Below are the code and all the weights of a small trained network. Each question names an input and a target symbol and asks about switching units off, where a switched-off unit gives its printed mean instead of its output.

import numpy as np


def w(rows, s, z=0):
    codes = np.array(rows[::2]) - 128.0
    scale = np.full(codes.shape[1], s)
    scale[-1] = z or s
    return codes * scale


def f(y):
    return np.maximum(y, 0)


def softmax(a):
    e = np.exp(a - a.max(-1, keepdims=True))
    return e / e.sum(-1, keepdims=True)


def log_softmax(a):
    a = a - a.max(-1, keepdims=True)
    return a - np.log(np.exp(a).sum(-1, keepdims=True))


def net(x, mask):
    ids = ['βδζηλστφ'.index(c) for c in x.split()]
    T = len(ids)
    res = E[ids] + P[:T]
    u = 0
    for l in range(3):
        q, k, v = (res @ M[l].T for M in (Q, K, V))
        z = softmax(np.where(np.tri(T) > 0, q @ k.T / 2**0.5, -1e9)) @ v
        res = res + np.where(mask[u], z, O[l][:, -1]) @ O[l][:, :-1]
        u += 1
        y = f(res @ A[l][:, :-1].T + A[l][:, -1])
        res = res + np.where(mask[u : u + 4], y, B[l][:, -1]) @ B[l][:, :-1]
        u += 4
    return log_softmax(res[-1] @ U[:, :-1].T + U[:, -1])


Q, K, V, O, A, B = {}, {}, {}, {}, {}, {}
E = w([
[208,133,68],'β',
[255,138,98],'δ',
[10,116,147],'ζ',
[249,103,161],'η',
[209,242,80],'λ',
[162,65,122],'σ',
[51,176,166],'τ',
[59,243,175],'φ',
],0.013)
P = w([
[15,104,2],'0',
[186,107,219],'1',
[79,152,58],'2',
[199,112,222],'3',
[91,174,76],'4',
[203,112,224],'5',
],0.0094)
Q[0] = w([
[176,227,15],'0.h1',
[253,83,135],'0.h1',
],0.0062)
K[0] = w([
[161,185,120],'0.h1',
[255,161,83],'0.h1',
],0.0036)
V[0] = w([
[38,213,43],'0.h1',
[2,223,239],'0.h1',
],0.0035)
O[0] = w([
[254,83,197,200],'0.h1',
[107,142,104,1],'0.h1',
],0.0067,0.0014)
A[0] = w([
[124,174,248,121],'0.n1',
[75,166,87,45],'0.n2',
[97,77,186,2],'0.n3',
[176,142,115,122],'0.n4',
],0.018,0.0051)
B[0] = w([
[100,212,174,255],'0.n1',
[145,93,63,162],'0.n2',
[58,7,180,144],'0.n3',
[166,123,114,243],'0.n4',
],0.015,0.0071)
Q[1] = w([
[163,228,97],'1.h1',
[2,182,152],'1.h1',
],0.0099)
K[1] = w([
[182,250,92],'1.h1',
[40,167,124],'1.h1',
],0.013)
V[1] = w([
[75,178,40],'1.h1',
[130,35,252],'1.h1',
],0.0045)
O[1] = w([
[2,140,59,112],'1.h1',
[145,201,164,3],'1.h1',
],0.0075,0.0025)
A[1] = w([
[227,32,52,146],'1.n1',
[220,16,174,2],'1.n2',
[202,98,9,145],'1.n3',
[134,38,255,171],'1.n4',
],0.009,0.0039)
B[1] = w([
[16,142,8,247],'1.n1',
[50,172,10,179],'1.n2',
[195,210,96,255],'1.n3',
[86,3,213,199],'1.n4',
],0.0083,0.0092)
Q[2] = w([
[167,131,86],'2.h1',
[249,128,141],'2.h1',
],0.013)
K[2] = w([
[141,57,175],'2.h1',
[131,216,255],'2.h1',
],0.0099)
V[2] = w([
[240,131,242],'2.h1',
[3,126,127],'2.h1',
],0.0019)
O[2] = w([
[96,60,255,4],'2.h1',
[116,114,111,158],'2.h1',
],0.0058,0.0028)
A[2] = w([
[59,95,190,199],'2.n1',
[64,2,137,179],'2.n2',
[61,128,17,6],'2.n3',
[60,119,202,74],'2.n4',
],0.0095,0.014)
B[2] = w([
[161,11,121,198],'2.n1',
[206,176,52,177],'2.n2',
[81,65,243,247],'2.n3',
[49,153,127,173],'2.n4',
],0.011,0.015)
U = w([
[19,140,48,203],'β',
[125,225,1,215],'δ',
[111,90,138,19],'ζ',
[156,127,196,130],'η',
[194,198,155,194],'λ',
[181,125,90,116],'σ',
[79,127,186,1],'τ',
[94,189,168,52],'φ',
],0.011,0.0078)

Each question gives the input, a string of symbols that net reads in full, and the target symbol t.
The units are the heads (2 rows each of Q, K, V and O) and the neurons (one row each of A and B). Each row of codes is followed by its name. A weight is (code - 128) times the scale printed after its matrix; where a second scale follows, it is the last column's (O, A, B and U).
mask holds one flag per unit, layer by layer, with each layer's heads first. A switched-off unit (its flag False) gives its mean, the last column of its rows in O or B, instead of its output. The means were averaged over made-up inputs and are rounded, as every weight is.
A unit's drop is (log p(t) with every unit on - log p(t) with that unit switched off) / (log p(t) with every unit on - log p(t) with every unit switched off).
The circuit of an input: a set's keep is (log p(t) with only the set's units on - log p(t) with every unit switched off) / (log p(t) with every unit on - log p(t) with every unit switched off). Starting from the 12 units with the biggest drops (on a tie, the unit counted first), units are removed one at a time, each time the one whose removal leaves the highest keep (on an exact tie, the one counted first), for as long as the keep stays at least 0.8.
units of the circuit, in order: the units of the circuit, biggest drop first
unit that matters most: the unit with the biggest drop
top k neurons: the k neurons with the biggest drops, biggest first
k most important neurons of layer l: the k neurons of layer l with the biggest drops, biggest first
drop of u: that unit's drop, to one decimal
input λ φ φ, target δ: units of the circuit, in order => (1.n1 2.n3)
input ζ σ λ τ δ, target β: unit that matters most => 1.n1
input φ λ σ φ φ, target δ: 3 most important neurons of layer 0 => (0.n1 0.n2 0.n3)
input τ φ τ, target δ: 3 most important neurons of layer 0 => (0.n1 0.n2 0.n3)
input λ σ σ ζ σ, target δ: top 2 neurons => (2.n3 0.n4)
input τ β σ ζ σ, target δ: 3 most important neurons of layer 2 => (2.n3 2.n1 2.n4)
input λ β λ τ τ, target δ: units of the circuit, in order => (2.n3 1.n1)
input δ σ ζ η τ τ, target τ: top 2 neurons => (0.n1 0.n3)
input ζ λ ζ η φ σ, target σ: top 2 neurons => (2.n2 2.n1)
input φ τ η τ φ β, target β: units of the circuit, in order => (0.n1 1.n1)
input η δ η, target δ: 2 most important neurons of layer 1 => (1.n3 1.n4)
input β η λ τ, target τ: top 3 neurons => (0.n1 0.n3 2.n4)
input ζ φ σ σ η φ, target φ: top 3 neurons => (0.n1 1.n1 2.n4)
input λ ζ η, target β: top 3 neurons => (0.n1 1.n1 1.n2)
input η η ζ λ η, target δ: units of the circuit, in order => (2.n3)
input φ λ σ φ, target φ: top 2 neurons => (0.n1 2.n4)
input λ ζ ζ λ δ, target β: top 4 neurons => (0.n1 1.n1 2.n3 0.n4)
input φ β η β τ σ, target σ: top 2 neurons => (2.n2 1.n4)
input σ σ η β λ, target β: top 4 neurons => (2.n3 1.n1 0.n1 0.n2)
input η ζ ζ, target δ: top 4 neurons => (0.n3 1.n1 0.n1 2.n3)
input φ φ η, target β: 2 most important neurons of layer 2 => (2.n3 2.n2)
input δ λ δ δ, target δ: top neuron => (2.n3)
input λ η ζ σ η δ, target δ: top 3 neurons => (2.n3 0.n4 1.n2)
input η β β σ λ, target β: 3 most important neurons of layer 0 => (0.n1 0.n2 0.n4)
input σ φ β φ η ζ, target ζ: 2 most important neurons of layer 2 => (2.n1 2.n4)
input σ λ β λ σ β, target β: drop of 2.n3 => 0.6
input λ φ σ λ λ ζ, target ζ: drop of 1.n4 => 0.7
